Each row has a class, written after it.
[ -6 -38  35 -57  13  21 -10 -21 -11 -22  -3  -2 -26  -2  35 -29  13 -30
 -21 -37  18 -52  -2 -22  30 -11 -19  13 -33   0   5  30 -15   4  86 -35
 -19]	D
[  7  14  28  17  33  31  10  15 -12  -6  -8   8  11  32 -21 -19 -20  17
  27 -44   2   2  27  34  16  15  10 -14   7 -17   5   4  12  14   9   6
  18]	A
[  42   13   18    4    0   14   41  -21    9   35   15   41  -54   74
    8   12    2   28   68   -7   29   20   -2  -33  -54   11   20  -12
  -47  -33   51   14  -21  -40 -108   45   16]	L
[ -1 -15  27   5  10 -12 -21  22 -15 -54  16 -10 -23 -12  21 -16   8 -14
  -5  20  14  20  -5 -17 -15  -8  11 -14 -20   0  -2   8  -3   6  20   0
   0]	H
[ -8 -12 -27   9  -8 -14   4   2  28  -9   6 -43 -35 -35   2 -35  33  17
 -10  31   5 -36 -20  -5 -51  31  11 -24 -17  22 -11  39  11 -18 -54   2
  16]	X
[ -5  12 -33 -17  -9  18  26   3 -30  18 -54  14  19  16 -21  51  15  12
  31  10 -22  21  26  -1  11  -4   1  46  -3  11 -12  -3  24  10  -8 -11
  -7]	N
[  8  -1 -14 -46  -3   3  24  19  -5  -3 -26  43  23  15  -2   7  -1  11
   0   5   4   9  24   5   7  -3  22   3   5 -15  -2  23  21  13 -17  -5
  -8]	X
[-11  -2  16  17  14  10   0 -31  -6  15 -10 -68 -13  -8   2 -16  -1 -26
   5 -27  23 -21  18  33 -39   7 -28  -1 -22  -6  16  27  11 -14  -7   0
  -7]	F
[-23 -18  18  33  -8  -9  10 -51  -6  33  -7 -23 -66 -13 -24 -23   3   2
  28  -9  -8 -21 -19   1 -13  30 -21 -30 -24   3  10 -28  35 -28  -3  50
  10]	G
[  1  -2  47  85   0  13 -12  37 -40 -25  12 -30  10 -20  49 -48  61 -25
   6 -20  47 -36 -29 -14  60  34  -1  47  14   4  12 -44  12 -44  61 -54
 -19]	L
[-16 -11 -60  -2  21   0  25  38 -21 -15   0  20 -65   3  42  16  -7   0
 -39   7 -21  26  28 -19 -24  31  -2  29  -1 -18 -25  10  31  -4   0  84
   5]	V
[ 24  -1  -2   7 -32  13  35  36  -7  14 -11   3  25  14  12 -32   2 -14
  19  26  32  34  38  11  13  18  24   6  -2 -12  -3  13  -1  -8 -25 -39
 -31]	X
[ 16   6 -46 -19   2  10  28  44 -13   5  -1  28  22   6  37 -16 -15   0
  10  -2   4   9  42   3   4  -8  14   6   5  -4 -26  50   0   4 -29   0
 -10]	X
[ 11  15 -14 -28  26  16  35 -44  16  27  -7 -25 -19  26 -34  32 -35   9
  13  20  -5  -6   3  28 -44  41  27  20  -7  20  -7  -7   4  27 -15  -8
  34]	X
[  9  14  -6   1  40 -13  35   6  -2  35 -10  32  -4  29 -14  28 -15 -18
  45 -16  13   9  20   6  19 -50 -10  28  12 -12   5  -1   3 -17  14 -17
  27]	D
[-11   2   3 -27  -1 -11  10  32 -20 -23  -1  15 -27  30  71  11 -44  15
 -10 -28   2  -1  13  -7   0 -30 -10 -57 -36  60   3  16 -11   7  13  14
 -39]	R
[-22  -9  19  -5   9 -13 -23  11 -28 -64 -12  31 -10  -3  19  21  -4   7
 -14  22  -8 -15 -23 -17  -6   3 -13 -17 -14  54  17   5  -8 -17  16 -11
  -7]	G
[ -4  14  18   7  33  34  20  -4  -3 -11 -15 -33 -13  33 -37  -3  -8  26
  20  -4  -2  -8  14  43 -43  18   7   1  10  32  34  13  23   7   0 -27
  16]	D
[ -5  42  45 -21 -10   9   5  41 -16  -3 -43 -18  -7 -10 -22 -31 -55  33
 -22 -12 -34  43  45  41  -1  34  34  50  37   7  34 -30  14  18   7  27
  39]	R
[-11 -18 -17  10  14   3 -11  24   8  -5  -9 -14   1 -12  35   7 -28  -3
 -20  -8   0   1 -13  10   0   8 -27 -12  12  27 -11   9   7  -3 -44  -4
  -3]	R
[ 18  -5  34  43 -49   3 -14   8 -28 -24 -33 -60  40  46  10 -66  19  14
  55  -2  -1 -24   7 -11  37  31  44 -28 -19 -42  -5  -5  28  64  -1 -11
  -3]	N
[-14 -23   8   5 -36   6  -9  -5  -1  10 -17 -13 -38  -2 -12  15  -9  10
 -22  27 -14 -16 -11   4 -28  61  14  -2 -33  15  19  17   0 -16 -68  44
  21]	G
[  2  -3   2 -23  26 -42  18  -7  16  44 -45 -15  -6 -22 -22 -18 -25  10
  46  30   1 -26 -53   3  17 -12 -14  15  12 -14 -20   6  -5  23 -52  -2
  23]	L
[ 10   4  -2  10  -3  -6  14  -5   8  13  -8  11  18   5  13   3 -24   6
  23   0 -14  12  23   1   1  -8 -13   6 -12   1   6   8  18  17 -44  -3
  17]	A
[ -5 -35  -7  22  34  10  -9  30  -3 -19 -28  78  61  -5  33   0   4 -28
 -17 -10 -11  23 -15  -7  74 -32 -22   4 -39   7  -2  35  15 -13 -23  36
  -5]	A
[  5   2 -57   7  -9  14  22  -7 -21   6  -9 -21   1 -18   8  -1  -5  29
  14  65 -34 -16   6 -11 -60 -24   5  84  37  -3  -2  15   2  25   2 -40
 -20]	N
[ -5  12  17 -16  15   8   9  33 -10   5  -8 -23 -10   4  24  -5 -35  19
 -39 -33  -2 -38   9  24 -60  13  24  27 -23  20  19  16 -15 -16  13  11
   8]	R
[ -8   8 -28  12 -29  12  13  14   8 -41 -34  10   9 -11  41  -5 -24   2
  18  17 -14  -3 -11   9 -14  13  14 -23  -1   9  -4   0  21   6 -37  13
  -2]	L
[-31   5 -24 -46  32 -21  13 -27  -1 -14  -5  -5 -48  31   8  -2  -1   2
 -18 -17   0  38  34   9  -4  22 -32 -44   8  45   0  29   0  11 -54  45
  -5]	M
[ 12   4   2 -49  27 -19   5 -36   9   7  22  27   3 -38 -18 -36  15 -19
  -7  29  22  27  -8  -3   4 -10   0  -9   1   1   7  21  15 -11   2  12
  -7]	X
[ 12  10 -23  18 -23 -16  47  60  10   2   4   2  35  26  52  24 -56  -2
 -21  42  21 -12  47  20  -6  20   5 -16 -17  28  -7  27  13  57  -9 -57
 -28]	F
[-25  -4 -16 -32  -3 -13   6 -17   6 -33 -34   3 -21 -16  -5 -21  20  -7
 -17 -11   2 -17  -6 -10 -26  24  18 -16   1 -14  -4   4   6 -19 -14  26
 -13]	X
[  6 -20   1 -59  16 -10  -3   0 -22 -44   7  -4  22  -2 -13 -28  -2 -13
 -33  27  20 -19 -13  28 -78  -6  58  -6 -17 -17  -6  32   4  -6  57   4
  -6]	D
[  5  -4 -17   4   2  25   4 -15 -26  27   8   6 -12  -4   3   9  -7  15
  26  -8 -13  11  31  -2  28   4 -35  38  25   7   2  15   7   4 -10  -2
  10]	F
[-24 -35 -39  28 -27 -26   0  43   7 -38 -21 -19 -15  -7  21  50  -8  -2
  20  37 -11   9  -9 -11 -28 -29  -4 -34 -10  -1 -40   1  21  27 -44  -9
  -5]	H
[ 50  34  -5  24   3  36  24  33  -2 -26 -14  37   3  12  88 -16 -25   5
  -1   1  15 -14  -8  21 -59  22  60  11 -29 -15  10 -10  32 -37 -35 -21
  28]	A
[-34 -44  15 108  -8 -42 -19  45  42 -10   0  11 -15 -13   0 -24   2   9
 -27  21  -7  -7 -65 -22  75  19 -24 -38  18   6  22 -34   3  14 -26  32
  -1]	V
[  7  13   9  21  20  23  10  13   1 -18 -21  -2 -19  29  15  -2 -11 -12
  42 -29   7   3  27  18  -2 -11  12 -37 -24 -13  -1  20  11   0   0  11
  23]	H
[  6   7 -21  -8 -24  -9  29  22  -6  28 -11  18  16  19   4  24   8 -17
   4   5   0   7  53 -13   0 -11   1  37  -5 -42  -1   9  17  -3  -3  -7
  -8]	G
[ -5 -22  11   3  27 -11  19   2 -14 -20 -27  22 -28  21  -3   0  -1  -5
 -10  19  34 -28  -7  14 -20  15   2 -18  -9  -3   8  18 -17 -30  38 -14
 -12]	F
[-29   9 -21 -45 -17 -21  25  34 -12 -24 -15   7  42 -11 -54  41  26  28
  11  -6   8  -7  44  37 -77 -25   8 -51  -3 -25 -15  32  74   6  24  15
 -28]	L
[ -6   9  10 -57 -28  20  28   7  25   2 -10  -4 -39 -12 -40 -19   8  35
 -13  45  -4 -16 -18  35 -21  -3  61 -14 -30  -4  -1   9   5  18  52  11
   3]	M
[-11 -11  30 -37  31 -10 -12 -72  41 -59  16 -16 -53 -16 -64 -43  38  13
  11  -9  15   1 -35 -29 -84  51  -7 -42  28 -47  25 -32  32  -6 -30  -1
  21]	D
[  8  -8 -10 -15 -46  16   3  54 -28  -3 -10  71  23 -19  47  26 -19  28
  -8   1  -2  37  17   9   1 -26   1 -18  -2   2  15  13  68  18 -56   7
 -30]	N
[-34  -4 -23   9  18 -60   9  15  23 -19 -18  14  -8  18  -8  39 -13   4
 -38  22 -25 -13   9 -10 -18  -7 -12 -25 -11  15  10  19  24  26 -31  42
  21]	G
[ 19   7 -11 -11 -34  -8 -13  14 -14 -15  -5  25  -5   2  38 -25 -20  23
   0  16 -20  40  48 -15 -22   1 -12 -45  10   4  -4  16  13  -1  13  11
 -27]	V
[ -8  -1   0  23 -39  -6 -27  -2   9  29 -44  33   5 -55  21   3   5 -11
   1  -3  -7  50 -23  17  81  -7 -38 -53 -15  72  10  -6  22 -49 -70  28
   4]	F
[  0  -4   8   3  22 -13  12  31  -7   0  -4 -19  -2  34   0  18  -3  16
  -8  10  12  10  -7  22 -10   7  -1 -26 -19  34   1   0  15  14  15  -8
 -10]	V
[ 36   7   8   1  27  21  -3 -35  -8  22 -24  13  -8  22  36 -11 -65 -18
 -45  18 -12  24   1  32 -16  -3  30 -11  -9   1 -16 -31  15  -9 101  25
 -17]	R
[ -33  -34   21  -31  -43   30  -10  -42  -10   16  -26 -102  -39  -47
   41  -80   10   35  -24  -75  -65  -10   30    7   13    6  -60  -10
  -27   44  -20  -15   65   61   34    6  -36]	A
[-26   6  -1 -12   1  -7  33 -13  -3 -29 -42 -38 -70 -21   2  12 -14 -15
  42  30  18 -31 -13  15 -31 -11 -12  10  -9  -1   6  -1  -4  -9  14 -28
   8]	F
[ -3   4 -10 -23 -12  10  19  22 -12  -5 -19  26 -32  11  -8  44 -10   4
  15  15   2  29  19  -6  -3 -13   8  28  21 -44  -3  -5   5   5  -5  21
  -5]	L
[  6 -14  38   3   7 -14 -14   6 -17 -19 -12  15   6  -1  10 -17   8 -14
 -11   9  19 -16 -14 -10   4   3   8   4 -17  15  16   2  -1 -28  37 -27
  -3]	D
[-10 -20 -16   6 -18 -13  -2 -10  27 -23 -21   7  42 -14 -15  -6 -12 -13
  25  39  -6  -8  -5 -13   6 -13 -15 -29  -4 -17  -4  29   4  48 -24 -23
 -15]	N
[ -2  -5  37  -8 -10  14   3  17 -31 -20 -31 -15 -45  -8  20  -5 -11 -10
  24  -1  23 -12  -5   9  -3  10   6   9 -13 -11  -7  -6  -6 -20  36  -7
  -1]	L
[  0  -2 -14  27 -14   4  -6  17  31 -30  -4   4  34  -8  24 -35 -28  10
  -1   1 -16  14   3  -1 -25   6  -2 -44   5   4   7   5  12   3 -37   6
  -9]	R
[  2  -5   5  14   3   2   0  36 -15 -25 -21  -6  -8  25  35 -15 -25  -8
 -27   5  15  -3   5  18 -11  19  33 -23 -12   1  -2  10  -5 -17  14  23
  -9]	R
[  7   0 -18 -10  26   8  21 -10  -8  11  -4  22 -11  17  -9   7   3   8
  17 -11  -7  20  32 -16 -16 -10 -17  29  10 -25   3  12  15  17  -9   5
   6]	N
[ -1 -18  21  17   0   2   5  11 -20  -7 -11   1 -10 -17  17 -21  -6  -6
  -7  10  17 -15 -14   0 -12  14  -3  16 -25   8   7   3 -15 -24  26 -14
 -19]	F
[-14  -5   6  12  36  -1  16 -26  16  30   6  18  37 -29 -74  49  11  -2
  -3  30  11 -39 -45  19 -50  24   2  -4 -64  38  -4  11   9 -37  42  16
  -7]	L
[ -2  16  27  -7  45 -27  15 -55 -34  32 -23 -17 -44  16  -2  13 -13  -9
  62 -15   5 -12  -9 -16  19 -23 -33  29   4 -24   1 -26  25  12  25  24
   9]	L
[ -5  -4  15  37 -32 -22   3  61  33 -25 -28 -15  48 -37 -51 -25  -8  22
  26  61  -3   1 -26   5 -27  -1  25 -20   7 -49 -19  -4  19  32 -11 -16
 -13]	L
[  2   1 -18  14  12 -12   1  23   2  -5 -21   1  25   9  19  -8 -31   9
  -9   4 -14   9  -1  10 -31  24  -4 -19  -2  22 -11   0   0   1 -15   4
  -9]	V
[ 12 -40 -11  33 -28  11  18  28  21 -33  20 -13  26 -19  58  -9 -23 -43
  21  41  23   5 -13 -16 -17  17   2  22 -40 -31  -8  -5  27  10 -36 -28
  16]	R
[-10  -3 -22   2 -10 -20 -27 -30  -2  45 -28 -18   7  -5  -2  19  14  -2
 -62   9 -21  -5 -17  19 -11  26   1  10   3  43  19  11  11 -35 -74  43
   6]	G
[-22 -51  25  24  18 -32 -21 -23 -11  -1 -36   1  32   7 -67  42 -55   1
  16  17  -8   0 -24  35 -22  12 -15  -7  42 -60 -15 -29  42  41  -7  28
  24]	L
[ -9 -21  -9  15   2  -6   6 -16   8  -5 -14   4  13 -26   4 -26  -9 -19
   4   4  -2   1  -9   6   1  19 -10   0  -8  -4   1   0  30  17 -24  11
  20]	N
[-16 -21  41   2  14  17  -5 -22  22 -28  -3 -41 -25 -10 -39 -34  50 -19
  -9  -8  21  -5  24 -20 -69  29 -27  -3 -35 -26  34  36  13 -34   1 -12
 -19]	D
[ 14   8  13   4 -18  19  24  11   0   6  -2  47  -2  12   5  18 -28   1
  21   2   0   2  32 -13   0  28   6   5 -20  10  12  -7  14  -8  12 -22
   8]	D
[-11 -13 -10 -19 -50  19  20  53 -16  15 -35  25 -12   4  -3  15  19  13
  26  -5   4  -7  31   0  93  14  14 -10  17 -26 -19  11  25  33 -11  -7
 -16]	H
[-17  33 -50 114  47 -36 -43  -2  14  19 -41  -9 -67  17 -34  69  23  17
 -68  34 -12  13   7   5  -1  76 -15 -25 104  28  -7 -22  16 -83 -60  52
  37]	R
[ 10  -9  17  21   7 -11  -6  28 -28 -29 -25  -2  21  21  27 -12 -11 -20
  14   5  30  -1   7   3  -9   9  13 -17  -8 -20  -8   2   4 -30  14 -12
 -10]	R
[  4   6  50  25 -11  20  10   6 -25  10 -21  15   6   2  -7  16  -9 -27
  27  -4  38  -6   9  11  23  17  -1  19 -31  -6  24 -11 -17 -37  34 -29
 -16]	F
[ -6  -6 -15  24  -4  -2   8  15  32 -23 -10  12  23 -11  10  -7 -25 -13
   6   3   4  14  -2  17 -11 -11   0 -45   0  12  -8   2   8   2 -25 -15
  -4]	X
[ -3  -6  33 -27   7  46  14 -21 -25  19 -38   7 -48  -3  -2  22 -45  34
  -3  14  -6  -3 -47  36 -31  10   4   6  -6  26  16 -28  20   2  18   8
 -44]	L
[-16 -22  23  -4 -35 -26 -15 -27  -7   2 -35  22 -15  10 -34  68  21 -23
  -8 -22  15   2  47 -18 -42  17 -11 -26 -36 -61   7  -3  44 -19   2  32
   7]	N
[  3  -5 -15  68 -19  15   2  26   5 -27 -11 -11  -1   0   6  35 -26  -3
  17  49  -7 -14  22  16 -44  28  24 -11  -5  -9 -15   6  27  10   1 -19
  25]	H
[-10 -21   8 -20 -43   6 -17 -18 -27 -28 -36  -3 -16 -22  34 -10 -41 -34
  10  22  -2  -8  -3  -4 -20  20  -1  12  -2 -25   1  -2 -13 -13 -23  -1
 -15]	G
